Here is a tiny trained network, its code and every weight. The questions are about switching its units off for an input and a target symbol, where a switched-off unit gives its printed mean instead of its output.

import numpy as np


def w(rows, s, z=0):
    codes = np.array(rows[::2]) - 128.0
    scale = np.full(codes.shape[1], s)
    scale[-1] = z or s
    return codes * scale


def f(y):
    return y / 2 * (1 + np.tanh(0.7978845608 * (y + 0.044715 * y**3)))


def softmax(a):
    e = np.exp(a - a.max(-1, keepdims=True))
    return e / e.sum(-1, keepdims=True)


def log_softmax(a):
    a = a - a.max(-1, keepdims=True)
    return a - np.log(np.exp(a).sum(-1, keepdims=True))


def net(x, mask):
    ids = ['ΓΔΛΩβεζμπτφψ'.index(c) for c in x.split()]
    T = len(ids)
    res = E[ids] + P[:T]
    r = res
    for j in range(2):
        rows = slice(4 * j, 4 * j + 4)
        q, k, v = (r @ M[0][rows].T for M in (Q, K, V))
        z = softmax(np.where(np.tri(T) > 0, q @ k.T / 4**0.5, -1e9)) @ v
        o = O[0][rows]
        res = res + np.where(mask[j], z, o[:, -1]) @ o[:, :-1]
    y = f(res @ A[0][:, :-1].T + A[0][:, -1])
    res = res + np.where(mask[2:10], y, B[0][:, -1]) @ B[0][:, :-1]
    return log_softmax(res[-1] @ U[:, :-1].T + U[:, -1])


Q, K, V, O, A, B = {}, {}, {}, {}, {}, {}
E = w([
[126,196,159,123],'Γ',
[228,63,141,253],'Δ',
[169,211,149,41],'Λ',
[44,130,157,207],'Ω',
[15,24,183,134],'β',
[91,144,213,156],'ε',
[221,187,181,215],'ζ',
[22,251,224,106],'μ',
[205,120,125,108],'π',
[123,195,173,154],'τ',
[154,235,96,139],'φ',
[99,110,69,70],'ψ',
],0.014)
P = w([
[186,73,23,74],'0',
[104,2,107,95],'1',
[138,77,130,122],'2',
[118,82,181,132],'3',
[112,136,211,161],'4',
[168,232,237,224],'5',
[174,87,243,110],'6',
],0.0079)
Q[0] = w([
[131,151,108,207],'H1',
[131,192,130,193],'H1',
[148,198,254,163],'H1',
[169,139,48,179],'H1',
[149,105,144,86],'H2',
[127,138,58,224],'H2',
[92,134,2,137],'H2',
[122,142,81,41],'H2',
],0.0087)
K[0] = w([
[207,131,153,28],'H1',
[1,118,172,139],'H1',
[118,185,147,121],'H1',
[105,45,68,103],'H1',
[125,128,101,205],'H2',
[34,155,147,113],'H2',
[206,57,43,90],'H2',
[48,141,119,125],'H2',
],0.0079)
V[0] = w([
[31,157,107,70],'H1',
[206,106,173,108],'H1',
[139,127,81,221],'H1',
[93,127,18,176],'H1',
[36,50,164,106],'H2',
[121,205,115,51],'H2',
[115,83,116,247],'H2',
[135,206,128,125],'H2',
],0.013)
O[0] = w([
[132,75,111,45,160],'H1',
[168,131,103,238,126],'H1',
[131,204,190,101,79],'H1',
[189,235,134,6,2],'H1',
[252,168,248,184,156],'H2',
[165,1,199,39,70],'H2',
[133,223,159,135,197],'H2',
[53,53,141,106,147],'H2',
],0.0066,0.0036)
A[0] = w([
[31,147,251,32,177],'N1',
[114,186,167,72,62],'N2',
[157,85,140,142,58],'N3',
[89,57,144,186,62],'N4',
[32,173,38,2,158],'N5',
[199,162,101,240,253],'N6',
[94,113,40,153,182],'N7',
[48,149,197,144,140],'N8',
],0.0083,0.0036)
B[0] = w([
[175,110,76,255,198],'N1',
[153,126,139,144,134],'N2',
[177,133,122,78,137],'N3',
[157,141,139,72,184],'N4',
[168,125,137,216,158],'N5',
[102,109,126,44,251],'N6',
[20,87,216,99,144],'N7',
[171,138,68,56,189],'N8',
],0.0088,0.012)
U = w([
[2,142,154,147,145],'Γ',
[196,161,244,61,24],'Δ',
[203,146,51,65,159],'Λ',
[77,119,114,100,223],'Ω',
[81,127,183,158,131],'β',
[200,198,173,167,177],'ε',
[62,83,200,54,56],'ζ',
[121,117,54,207,168],'μ',
[169,98,120,85,4],'π',
[82,114,194,144,131],'τ',
[105,136,170,100,174],'φ',
[95,190,56,68,191],'ψ',
],0.0082,0.0039)

Each question gives the input, a string of symbols that net reads in full, and the target symbol t.
The units are the heads (4 rows each of Q, K, V and O) and the neurons (one row each of A and B). Each row of codes is followed by its name. A weight is (code - 128) times the scale printed after its matrix; where a second scale follows, it is the last column's (O, A, B and U).
mask holds one flag per unit, heads first, then neurons. A switched-off unit (its flag False) gives its mean, the last column of its rows in O or B, instead of its output. The means were averaged over made-up inputs and are rounded, as every weight is.
A unit's drop is (log p(t) with every unit on - log p(t) with that unit switched off) / (log p(t) with every unit on - log p(t) with every unit switched off).
The circuit of an input: a set's keep is (log p(t) with only the set's units on - log p(t) with every unit switched off) / (log p(t) with every unit on - log p(t) with every unit switched off). Starting from all 10 units, units are removed one at a time, each time the one whose removal leaves the highest keep (on an exact tie, the one counted first), for as long as the keep stays at least 0.8.
circuit, biggest first: the units of the circuit, biggest drop first
top k neurons: the k neurons with the biggest drops, biggest first
heads that matter: for each layer, one digit per head in row order, 1 if its drop is at least 0.15 and else 0, layers parted by /
input β β π, target Δ: circuit, biggest first => [H2, N6]
input ε ε β φ Δ μ, target μ: circuit, biggest first => [N1, H2]
input τ Δ π Ω Ω Ω τ, target ε: heads that matter => 11
input φ Δ β ψ Δ Δ Ω, target ψ: circuit, biggest first => [H2, N8, N6]
input Γ β Ω Λ, target ε: circuit, biggest first => [N6, H2]
input ζ φ Δ β Δ φ, target ψ: top 3 neurons => [N6, N1, N5]
input Γ Λ Δ, target ζ: heads that matter => 01
input ζ τ Λ Γ φ ζ φ, target Γ: heads that matter => 11
input ζ Δ β, target ψ: circuit, biggest first => [H2, H1, N8, N6]
input Δ Λ Δ β, target ψ: circuit, biggest first => [H2, N8, H1, N6]
input φ μ ε ψ Ω Ω Δ, target Δ: top 2 neurons => [N1, N6]
input Ω β Γ, target Δ: circuit, biggest first => [H2, N1]
input β ψ Δ φ ζ ζ ζ, target Γ: circuit, biggest first => [H2, N7]
input Γ ψ φ Λ, target μ: heads that matter => 01
input β Ω Ω Γ, target ε: heads that matter => 11
input Δ ζ Δ Λ, target ψ: circuit, biggest first => [H2]
input ε ψ π Δ Ω φ β, target μ: heads that matter => 00
input Ω μ φ Ω Δ, target Δ: heads that matter => 01
input ψ Ω Λ, target ε: heads that matter => 10
input β Δ Δ Ω Δ Γ, target ψ: heads that matter => 01
input ψ β ε π ζ ζ Λ, target Γ: circuit, biggest first => [H1, H2]
input ψ Ω ε, target ε: heads that matter => 11
input Λ Λ ζ, target ζ: circuit, biggest first => [H2, N7, N1]
input π ζ Ω ψ Ω Ω, target ε: top neuron => [N1]
input Ω Ω Γ, target ε: heads that matter => 10
input Δ Δ Δ, target ψ: heads that matter => 11
input ψ β π, target Δ: heads that matter => 01
